Below are the code and all the weights of a small trained network. Each question names an input and a target symbol and asks about switching units off, where a switched-off unit gives its printed mean instead of its output.

import numpy as np


def w(rows, s, z=0):
    codes = np.array(rows[::2]) - 128.0
    scale = np.full(codes.shape[1], s)
    scale[-1] = z or s
    return codes * scale


def norm(h):
    return h / np.sqrt((h * h).mean(-1, keepdims=True) + 1e-5)


def softmax(a):
    e = np.exp(a - a.max(-1, keepdims=True))
    return e / e.sum(-1, keepdims=True)


def log_softmax(a):
    a = a - a.max(-1, keepdims=True)
    return a - np.log(np.exp(a).sum(-1, keepdims=True))


def net(x, mask):
    ids = ['αβεηθπτψω'.index(c) for c in x.split()]
    T = len(ids)
    res = E[ids] + P[:T]
    u = 0
    for l in range(3):
        r = norm(res)
        for j in range(2):
            rows = slice(3 * j, 3 * j + 3)
            q, k, v = (r @ M[l][rows].T for M in (Q, K, V))
            z = softmax(np.where(np.tri(T) > 0, q @ k.T / 3**0.5, -1e9)) @ v
            o = O[l][rows]
            res = res + np.where(mask[u + j], z, o[:, -1]) @ o[:, :-1]
        u += 2
    return log_softmax(norm(res)[-1] @ U[:, :-1].T + U[:, -1])


Q, K, V, O = {}, {}, {}, {}
E = w([
[185,239,134,161,213,97,131,102,113,112],'α',
[113,131,116,90,97,88,223,76,126,144],'β',
[152,198,119,218,55,78,144,134,125,119],'ε',
[99,250,193,138,111,145,95,89,145,170],'η',
[109,195,28,137,124,50,125,120,63,119],'θ',
[72,71,154,118,126,108,101,114,41,162],'π',
[63,137,150,204,127,191,199,49,200,18],'τ',
[84,101,144,157,124,3,120,158,188,152],'ψ',
[166,81,117,233,179,61,156,121,132,92],'ω',
],0.0062)
P = w([
[168,160,130,136,128,104,79,94,132,105],'0',
[106,114,205,206,105,91,248,155,51,213],'1',
[122,119,96,122,115,194,105,13,164,163],'2',
[186,144,169,93,90,108,98,141,167,73],'3',
[104,173,177,98,178,81,245,181,51,143],'4',
[36,114,108,166,157,255,84,147,94,203],'5',
],0.0074)
Q[0] = w([
[169,183,112,206,112,166,109,55,229,2],'0.h1',
[170,148,192,160,76,68,108,181,104,137],'0.h1',
[79,166,102,206,188,181,70,42,115,182],'0.h1',
[84,92,99,184,89,146,117,85,98,199],'0.h2',
[230,149,160,59,130,91,142,13,153,89],'0.h2',
[77,173,128,204,98,90,213,97,209,139],'0.h2',
],0.0062)
K[0] = w([
[179,155,130,161,89,143,89,80,238,38],'0.h1',
[175,116,148,86,121,130,69,254,79,111],'0.h1',
[173,173,97,199,214,188,72,54,140,186],'0.h1',
[118,141,69,166,111,65,75,23,120,116],'0.h2',
[157,207,165,77,159,131,98,209,101,14],'0.h2',
[137,156,96,151,93,74,158,130,224,110],'0.h2',
],0.0071)
V[0] = w([
[116,161,115,179,106,231,254,194,132,135],'0.h1',
[109,136,147,68,132,120,139,132,109,160],'0.h1',
[171,154,64,95,187,176,174,115,252,118],'0.h1',
[200,159,189,133,134,193,108,126,21,126],'0.h2',
[229,113,62,153,137,127,112,112,182,160],'0.h2',
[76,115,58,59,135,135,24,108,108,147],'0.h2',
],0.0051)
O[0] = w([
[67,196,2,77,174,158,54,153,120,49,110],'0.h1',
[146,138,109,148,79,162,161,160,194,108,68],'0.h1',
[93,121,103,20,99,83,65,197,73,131,87],'0.h1',
[87,72,121,63,188,79,142,186,191,126,88],'0.h2',
[125,92,170,94,170,236,101,141,110,120,108],'0.h2',
[66,207,132,117,118,123,73,143,81,59,3],'0.h2',
],0.0057,0.0032)
Q[1] = w([
[163,119,182,154,122,76,188,97,84,101],'1.h1',
[122,204,85,137,120,127,169,189,69,174],'1.h1',
[223,131,150,86,82,38,139,145,90,112],'1.h1',
[83,59,116,113,140,174,104,179,117,167],'1.h2',
[100,189,167,167,147,155,146,138,2,120],'1.h2',
[150,121,120,115,99,137,117,195,167,64],'1.h2',
],0.008)
K[1] = w([
[178,134,154,154,76,95,178,202,141,127],'1.h1',
[139,189,60,120,134,142,178,135,76,225],'1.h1',
[152,182,135,108,174,103,180,225,100,93],'1.h1',
[145,86,151,97,195,151,58,80,52,188],'1.h2',
[39,216,81,145,181,167,146,106,86,172],'1.h2',
[77,3,54,129,74,165,88,100,188,77],'1.h2',
],0.0074)
V[1] = w([
[149,144,17,83,153,83,138,144,173,106],'1.h1',
[111,201,80,110,63,164,164,122,146,205],'1.h1',
[113,145,112,82,130,142,87,79,122,55],'1.h1',
[64,67,134,194,115,113,204,171,176,51],'1.h2',
[141,171,121,82,158,77,160,121,171,83],'1.h2',
[93,104,161,144,128,74,161,188,34,254],'1.h2',
],0.0048)
O[1] = w([
[186,101,192,185,113,150,166,76,143,179,1],'1.h1',
[103,3,136,204,156,110,143,101,179,94,119],'1.h1',
[127,124,214,166,115,66,136,158,99,190,129],'1.h1',
[120,226,96,104,232,81,72,150,118,139,245],'1.h2',
[54,116,147,157,94,120,102,138,70,81,118],'1.h2',
[119,136,40,81,121,125,155,156,220,137,140],'1.h2',
],0.0055,0.0034)
Q[2] = w([
[132,166,179,28,126,29,150,133,76,82],'2.h1',
[56,171,99,116,114,81,36,18,211,147],'2.h1',
[44,147,123,139,181,202,88,195,56,145],'2.h1',
[145,72,150,84,96,145,119,171,177,5],'2.h2',
[146,129,140,180,114,142,122,134,1,229],'2.h2',
[181,130,188,116,113,4,149,140,103,89],'2.h2',
],0.0069)
K[2] = w([
[159,107,184,157,159,105,87,211,73,74],'2.h1',
[145,181,174,139,6,25,125,28,159,106],'2.h1',
[43,154,136,102,128,197,71,37,83,217],'2.h1',
[187,163,47,45,89,128,112,254,152,175],'2.h2',
[59,104,106,140,118,144,58,55,52,130],'2.h2',
[168,101,145,125,46,75,89,177,97,149],'2.h2',
],0.0075)
V[2] = w([
[105,156,204,132,97,201,38,152,218,193],'2.h1',
[40,170,139,58,120,185,249,101,150,160],'2.h1',
[68,161,109,160,126,160,10,72,88,128],'2.h1',
[159,29,116,23,103,96,179,168,157,208],'2.h2',
[104,109,181,61,128,140,8,3,168,66],'2.h2',
[182,105,86,128,75,6,187,67,108,171],'2.h2',
],0.005)
O[2] = w([
[222,70,7,114,138,58,76,168,91,85,132],'2.h1',
[234,178,150,103,81,39,255,191,138,178,146],'2.h1',
[124,118,155,28,138,49,19,83,110,150,164],'2.h1',
[55,90,163,105,154,133,21,67,69,150,2],'2.h2',
[81,121,27,86,67,134,115,96,248,198,154],'2.h2',
[99,128,80,79,171,93,111,203,40,123,200],'2.h2',
],0.0053,0.0046)
U = w([
[246,118,179,45,153,165,113,152,90,158,133],'α',
[71,31,144,80,39,146,180,146,62,136,123],'β',
[175,163,41,168,71,228,83,116,94,50,83],'ε',
[132,121,94,78,79,91,92,103,232,168,171],'η',
[53,224,73,108,181,71,126,189,61,92,3],'θ',
[166,156,187,196,113,131,232,114,151,138,203],'π',
[77,161,242,159,78,117,76,84,106,113,214],'τ',
[161,2,78,163,117,29,102,149,65,98,82],'ψ',
[124,25,164,148,235,183,100,60,142,137,137],'ω',
],0.0085,0.003)

Each question gives the input, a string of symbols that net reads in full, and the target symbol t.
The units are the heads (3 rows each of Q, K, V and O). Each row of codes is followed by its name. A weight is (code - 128) times the scale printed after its matrix; where a second scale follows, it is the last column's (O and U).
mask holds one flag per head, layer by layer. A switched-off head (its flag False) gives its mean, the last column of its rows in O, instead of its output. The means were averaged over made-up inputs and are rounded, as every weight is.
A unit's drop is (log p(t) with every unit on - log p(t) with that unit switched off) / (log p(t) with every unit on - log p(t) with every unit switched off).
The circuit of an input: a set's keep is (log p(t) with only the set's units on - log p(t) with every unit switched off) / (log p(t) with every unit on - log p(t) with every unit switched off). Starting from all 6 units, units are removed one at a time, each time the one whose removal leaves the highest keep (on an exact tie, the one counted first), for as long as the keep stays at least 0.8.
circuit, biggest first: the units of the circuit, biggest drop first
most important unit: the unit with the biggest drop
which heads matter: for each layer, one digit per head in row order, 1 if its drop is at least 0.15 and else 0, layers parted by /
input τ τ τ, target η: most important unit => 1.h1
input η ε ω ε, target ε: which heads matter => 00 / 10 / 10
input η ω ω, target ψ: circuit, biggest first => 0.h1; 2.h1
input τ τ ψ τ η α, target ε: circuit, biggest first => 1.h2; 0.h2
input τ θ π ε, target ε: which heads matter => 10 / 10 / 10
input π θ η, target θ: circuit, biggest first => 0.h1; 2.h2; 0.h2
input τ τ π θ τ, target θ: which heads matter => 10 / 01 / 00
input ψ τ α, target ε: circuit, biggest first => 2.h1; 0.h2; 0.h1; 1.h2
input τ π α, target η: circuit, biggest first => 1.h2; 2.h2; 0.h1
input ψ ε τ, target ε: circuit, biggest first => 0.h2; 0.h1
input τ α ω, target η: which heads matter => 10 / 01 / 01
input τ τ τ β, target β: circuit, biggest first => 2.h2; 2.h1; 0.h1; 1.h1
input ψ α π π ψ π, target θ: which heads matter => 11 / 11 / 10
input ψ τ τ, target ε: which heads matter => 11 / 01 / 10
input η θ π, target ψ: which heads matter => 11 / 11 / 10
input ψ π τ η α π, target η: circuit, biggest first => 2.h2
input π τ ε, target θ: circuit, biggest first => 2.h2; 0.h1
input ψ θ θ, target ε: which heads matter => 11 / 10 / 10
input τ τ ω, target η: circuit, biggest first => 1.h2; 0.h1; 2.h2
input π θ π ω α, target π: which heads matter => 10 / 00 / 10
input ω τ τ, target α: most important unit => 0.h2
input τ η η η ψ τ, target ψ: which heads matter => 00 / 00 / 10
input ψ ψ τ η, target η: which heads matter => 11 / 10 / 01
input ψ η τ τ τ β, target η: which heads matter => 10 / 10 / 11
input π τ τ τ τ θ, target η: which heads matter => 00 / 10 / 01
input π ε ψ ψ τ π, target ε: which heads matter => 11 / 00 / 00
input π α π, target θ: circuit, biggest first => 0.h2
